Here is a tiny trained network, its code and every weight. The questions are about switching its units off for an input and a class, where a switched-off unit gives its printed mean instead of its output.

import numpy as np


def w(rows, s, z=0):
    codes = np.array(rows[::2]) - 128.0
    scale = np.full(codes.shape[1], s)
    scale[-1] = z or s
    return codes * scale


def f(y):
    return np.maximum(y, 0)


def log_softmax(a):
    a = a - a.max(-1, keepdims=True)
    return a - np.log(np.exp(a).sum(-1, keepdims=True))


def net(x, mask):
    res = np.array(x, float).reshape(1, 3) / 4 @ E
    y = f(res @ A[0][:, :-1].T + A[0][:, -1])
    res = res + np.where(mask, y, B[0][:, -1]) @ B[0][:, :-1]
    return log_softmax(res[-1] @ U[:, :-1].T + U[:, -1])


A, B = {}, {}
E = w([
[131,131,124,214,118,166,160,124,1,152],'x0',
[129,222,46,110,89,129,115,135,121,155],'x1',
[13,122,126,130,102,72,140,14,128,154],'x2',
],0.017)
A[0] = w([
[214,140,125,203,140,217,148,186,65,132,148],'N1',
[177,120,149,83,155,144,91,169,176,85,182],'N2',
[97,249,21,129,65,132,121,116,86,190,110],'N3',
[45,116,135,46,119,47,92,70,194,120,159],'N4',
[187,129,132,64,163,147,83,198,180,83,198],'N5',
[154,55,205,109,197,135,121,140,159,66,179],'N6',
[60,117,128,197,91,113,180,60,65,181,56],'N7',
[158,218,47,73,106,126,81,155,154,149,170],'N8',
[123,2,249,150,178,128,155,120,130,81,254],'N9',
],0.008,0.0071)
B[0] = w([
[122,96,78,129,176,195,210,212,81,90,230],'N1',
[212,166,146,128,122,86,70,130,104,135,202],'N2',
[177,210,47,164,122,91,106,104,105,156,224],'N3',
[125,67,89,117,106,45,220,127,215,136,223],'N4',
[188,190,162,114,124,100,51,125,112,116,222],'N5',
[220,130,120,192,173,68,105,144,108,153,216],'N6',
[99,165,198,175,134,114,39,78,94,185,214],'N7',
[105,151,107,57,91,153,121,113,168,66,200],'N8',
[118,89,254,246,200,105,131,133,116,184,253],'N9',
],0.0087,0.02)
U = w([
[188,217,136,190,140,60,25,103,95,171,167],'0',
[152,212,122,7,83,165,48,145,156,58,148],'1',
[138,14,147,170,170,215,221,196,82,100,81],'2',
[124,169,1,109,126,243,240,169,88,95,164],'3',
[105,9,163,134,144,80,248,121,213,143,206],'4',
[54,126,19,58,48,107,205,74,197,103,132],'5',
[11,111,223,174,137,172,70,69,82,168,5],'6',
],0.0067,0.002)

Each question gives the input, the list of numbers given to net, and the class t.
The units are the neurons (one row each of A and B). Each row of codes is followed by its name. A weight is (code - 128) times the scale printed after its matrix; where a second scale follows, it is the last column's (A, B and U).
mask holds one flag per neuron, in row order. A switched-off neuron (its flag False) gives its mean, the last column of its row in B, instead of its output. The means were averaged over made-up inputs and are rounded, as every weight is.
A unit's drop is (log p(t) with every unit on - log p(t) with that unit switched off) / (log p(t) with every unit on - log p(t) with every unit switched off).
The circuit of an input: a set's keep is (log p(t) with only the set's units on - log p(t) with every unit switched off) / (log p(t) with every unit on - log p(t) with every unit switched off). Starting from all 9 units, units are removed one at a time, each time the one whose removal leaves the highest keep (on an exact tie, the one counted first), for as long as the keep stays at least 0.8.
circuit, biggest first: the units of the circuit, biggest drop first
top k neurons: the k neurons with the biggest drops, biggest first
drop of u: that unit's drop, to one decimal
input [2,-1,-6], class 2: circuit, biggest first => (N1)
input [-1,8,-2], class 1: top 2 neurons => (N8; N9)
input [-7,8,0], class 1: top 2 neurons => (N5; N8)
input [3,0,7], class 6: top 4 neurons => (N6; N5; N2; N7)
input [0,-3,5], class 4: top 2 neurons => (N4; N5)
input [-1,-8,1], class 4: top 4 neurons => (N3; N7; N5; N1)
input [-1,4,8], class 5: top 2 neurons => (N4; N9)
input [-7,-5,1], class 4: top 2 neurons => (N4; N3)
input [5,0,-3], class 2: top 2 neurons => (N3; N8)
input [7,8,0], class 3: top 2 neurons => (N1; N9)
input [0,-7,7], class 4: top 2 neurons => (N4; N5)
input [1,7,-5], class 3: top 2 neurons => (N1; N7)
input [-8,7,0], class 1: top 2 neurons => (N5; N2)
input [-7,-2,3], class 4: circuit, biggest first => (N4)
input [8,-7,3], class 6: drop of N7 => 0.2
input [4,1,-5], class 3: drop of N9 => 0.3
input [2,0,-1], class 2: drop of N3 => 0.1
input [-5,4,5], class 5: drop of N4 => 0.0
